Below are the code and all the weights of a small trained network. Each question names an input and a target symbol and asks about switching units off, where a switched-off unit gives its printed mean instead of its output.

import numpy as np


def w(rows, s, z=0):
    codes = np.array(rows[::2]) - 128.0
    scale = np.full(codes.shape[1], s)
    scale[-1] = z or s
    return codes * scale


def f(y):
    return y / 2 * (1 + np.tanh(0.7978845608 * (y + 0.044715 * y**3)))


def softmax(a):
    e = np.exp(a - a.max(-1, keepdims=True))
    return e / e.sum(-1, keepdims=True)


def log_softmax(a):
    a = a - a.max(-1, keepdims=True)
    return a - np.log(np.exp(a).sum(-1, keepdims=True))


def net(x, mask):
    ids = ['βδεξσφω'.index(c) for c in x.split()]
    T = len(ids)
    res = E[ids] + P[:T]
    r = res
    for j in range(2):
        rows = slice(4 * j, 4 * j + 4)
        q, k, v = (r @ M[0][rows].T for M in (Q, K, V))
        z = softmax(np.where(np.tri(T) > 0, q @ k.T / 4**0.5, -1e9)) @ v
        o = O[0][rows]
        res = res + np.where(mask[j], z, o[:, -1]) @ o[:, :-1]
    y = f(res @ A[0][:, :-1].T + A[0][:, -1])
    res = res + np.where(mask[2:10], y, B[0][:, -1]) @ B[0][:, :-1]
    return log_softmax(res[-1] @ U[:, :-1].T + U[:, -1])


Q, K, V, O, A, B = {}, {}, {}, {}, {}, {}
E = w([
[99,81,199,188,61,74,216,165],'β',
[200,112,134,25,179,189,103,119],'δ',
[51,180,162,154,90,177,67,171],'ε',
[201,77,148,213,97,199,163,122],'ξ',
[197,208,172,179,54,62,97,173],'σ',
[96,150,160,250,182,63,125,149],'φ',
[62,90,208,138,187,76,119,43],'ω',
],0.012)
P = w([
[124,118,3,105,114,146,192,133],'0',
[131,140,183,86,128,183,174,215],'1',
[130,46,98,120,150,71,40,143],'2',
[157,139,113,143,135,134,160,96],'3',
[163,173,252,113,149,189,171,143],'4',
[172,100,187,135,183,90,29,122],'5',
[161,152,124,152,107,146,102,46],'6',
],0.019)
Q[0] = w([
[64,65,129,146,81,96,116,155],'head 0',
[101,193,105,105,117,156,204,88],'head 0',
[105,199,233,160,147,95,120,101],'head 0',
[95,106,3,127,109,72,48,120],'head 0',
[89,121,24,134,90,117,105,102],'head 1',
[162,199,170,141,130,184,225,110],'head 1',
[125,218,130,126,136,142,152,121],'head 1',
[103,134,90,109,141,92,187,98],'head 1',
],0.013)
K[0] = w([
[155,153,65,61,175,129,119,141],'head 0',
[151,227,215,147,139,184,133,98],'head 0',
[169,125,150,147,104,137,62,52],'head 0',
[163,115,71,75,87,155,171,205],'head 0',
[125,130,111,70,72,141,247,207],'head 1',
[199,191,189,181,145,158,101,66],'head 1',
[122,168,198,169,126,104,116,111],'head 1',
[130,163,165,76,188,154,158,187],'head 1',
],0.012)
V[0] = w([
[133,119,164,154,128,54,169,210],'head 0',
[144,198,128,136,195,175,86,185],'head 0',
[166,101,177,51,46,117,144,115],'head 0',
[156,174,103,145,56,145,87,159],'head 0',
[245,126,133,172,133,120,120,134],'head 1',
[58,70,121,217,148,111,171,115],'head 1',
[110,72,146,183,95,223,136,149],'head 1',
[181,47,85,156,129,163,117,132],'head 1',
],0.012)
O[0] = w([
[157,129,90,101,78,160,98,92,246],'head 0',
[167,173,99,138,234,150,92,164,56],'head 0',
[172,33,159,30,86,128,164,111,90],'head 0',
[254,165,159,127,128,103,171,190,83],'head 0',
[112,140,48,85,117,73,191,184,195],'head 1',
[219,186,129,142,173,110,113,79,253],'head 1',
[119,215,180,54,130,97,146,48,192],'head 1',
[69,165,110,53,186,94,96,128,230],'head 1',
],0.011,0.0069)
A[0] = w([
[147,108,172,183,162,46,89,148,154],'neuron 0',
[84,159,124,133,79,156,144,85,139],'neuron 1',
[113,182,72,159,132,167,177,152,166],'neuron 2',
[102,130,26,141,135,105,132,84,160],'neuron 3',
[98,40,101,180,153,97,88,104,2],'neuron 4',
[127,112,201,85,116,151,124,114,74],'neuron 5',
[141,203,92,128,128,94,167,117,152],'neuron 6',
[151,169,12,153,39,119,180,100,79],'neuron 7',
],0.011,0.006)
B[0] = w([
[111,105,66,113,157,179,154,90,201],'neuron 0',
[148,51,151,131,168,115,112,72,192],'neuron 1',
[166,70,99,61,19,118,66,94,191],'neuron 2',
[255,164,167,153,134,55,187,201,213],'neuron 3',
[135,206,103,95,33,143,82,148,161],'neuron 4',
[86,170,149,185,161,68,81,226,178],'neuron 5',
[40,159,110,121,107,172,135,106,246],'neuron 6',
[34,116,135,170,208,142,106,138,221],'neuron 7',
],0.009,0.014)
U = w([
[210,100,153,108,62,39,112,113,103],'β',
[53,66,55,112,107,134,84,217,74],'δ',
[154,178,100,206,155,99,120,201,107],'ε',
[99,164,102,62,130,113,159,147,53],'ξ',
[203,41,61,71,118,156,189,180,254],'σ',
[103,129,91,94,35,255,116,91,125],'φ',
[77,53,122,159,206,202,123,115,194],'ω',
],0.0053,0.0054)

Each question gives the input, a string of symbols that net reads in full, and the target symbol t.
The units are the heads (4 rows each of Q, K, V and O) and the neurons (one row each of A and B). Each row of codes is followed by its name. A weight is (code - 128) times the scale printed after its matrix; where a second scale follows, it is the last column's (O, A, B and U).
mask holds one flag per unit, heads first, then neurons. A switched-off unit (its flag False) gives its mean, the last column of its rows in O or B, instead of its output. The means were averaged over made-up inputs and are rounded, as every weight is.
A unit's drop is (log p(t) with every unit on - log p(t) with that unit switched off) / (log p(t) with every unit on - log p(t) with every unit switched off).
The circuit of an input: a set's keep is (log p(t) with only the set's units on - log p(t) with every unit switched off) / (log p(t) with every unit on - log p(t) with every unit switched off). Starting from all 10 units, units are removed one at a time, each time the one whose removal leaves the highest keep (on an exact tie, the one counted first), for as long as the keep stays at least 0.8.
units of the circuit, in order: the units of the circuit, biggest drop first
most important unit: the unit with the biggest drop
k most important neurons: the k neurons with the biggest drops, biggest first
which heads matter: for each layer, one digit per head in row order, 1 if its drop is at least 0.15 and else 0, layers parted by /
input δ β ω φ β δ, target φ: which heads matter	11
input σ β β δ, target σ: which heads matter	01
input δ σ ω, target δ: most important unit	head 1
input φ β δ δ β β, target δ: which heads matter	01
input β ω ξ ε β β β, target ω: which heads matter	01
input ω β φ β β σ, target ε: which heads matter	11
input β ξ β ε ξ, target ξ: which heads matter	11
input ω φ β ξ β δ β, target σ: 2 most important neurons	(neuron 5; neuron 7)
input β β σ ξ σ β δ, target σ: units of the circuit, in order	(head 1; head 0)
input β φ ε δ δ σ, target ω: units of the circuit, in order	(neuron 0; head 1)
input ξ ξ ξ β β, target ξ: which heads matter	01
input ω β δ, target φ: 2 most important neurons	(neuron 4; neuron 3)
input φ ω φ ω ξ, target ω: which heads matter	10
input φ σ ω ω, target β: units of the circuit, in order	(head 0; neuron 3; neuron 6; neuron 7)
input φ δ φ δ σ ξ, target ε: units of the circuit, in order	(head 0; head 1)
input δ ξ ω ε φ ξ, target φ: most important unit	neuron 4
input β δ ω ξ φ β, target φ: 2 most important neurons	(neuron 4; neuron 0)
input φ ξ φ, target ε: which heads matter	10
input β φ ε, target β: which heads matter	10
input σ φ φ, target σ: most important unit	head 0
input φ ε δ, target ε: which heads matter	10
input β σ β, target β: units of the circuit, in order	(head 0; head 1)
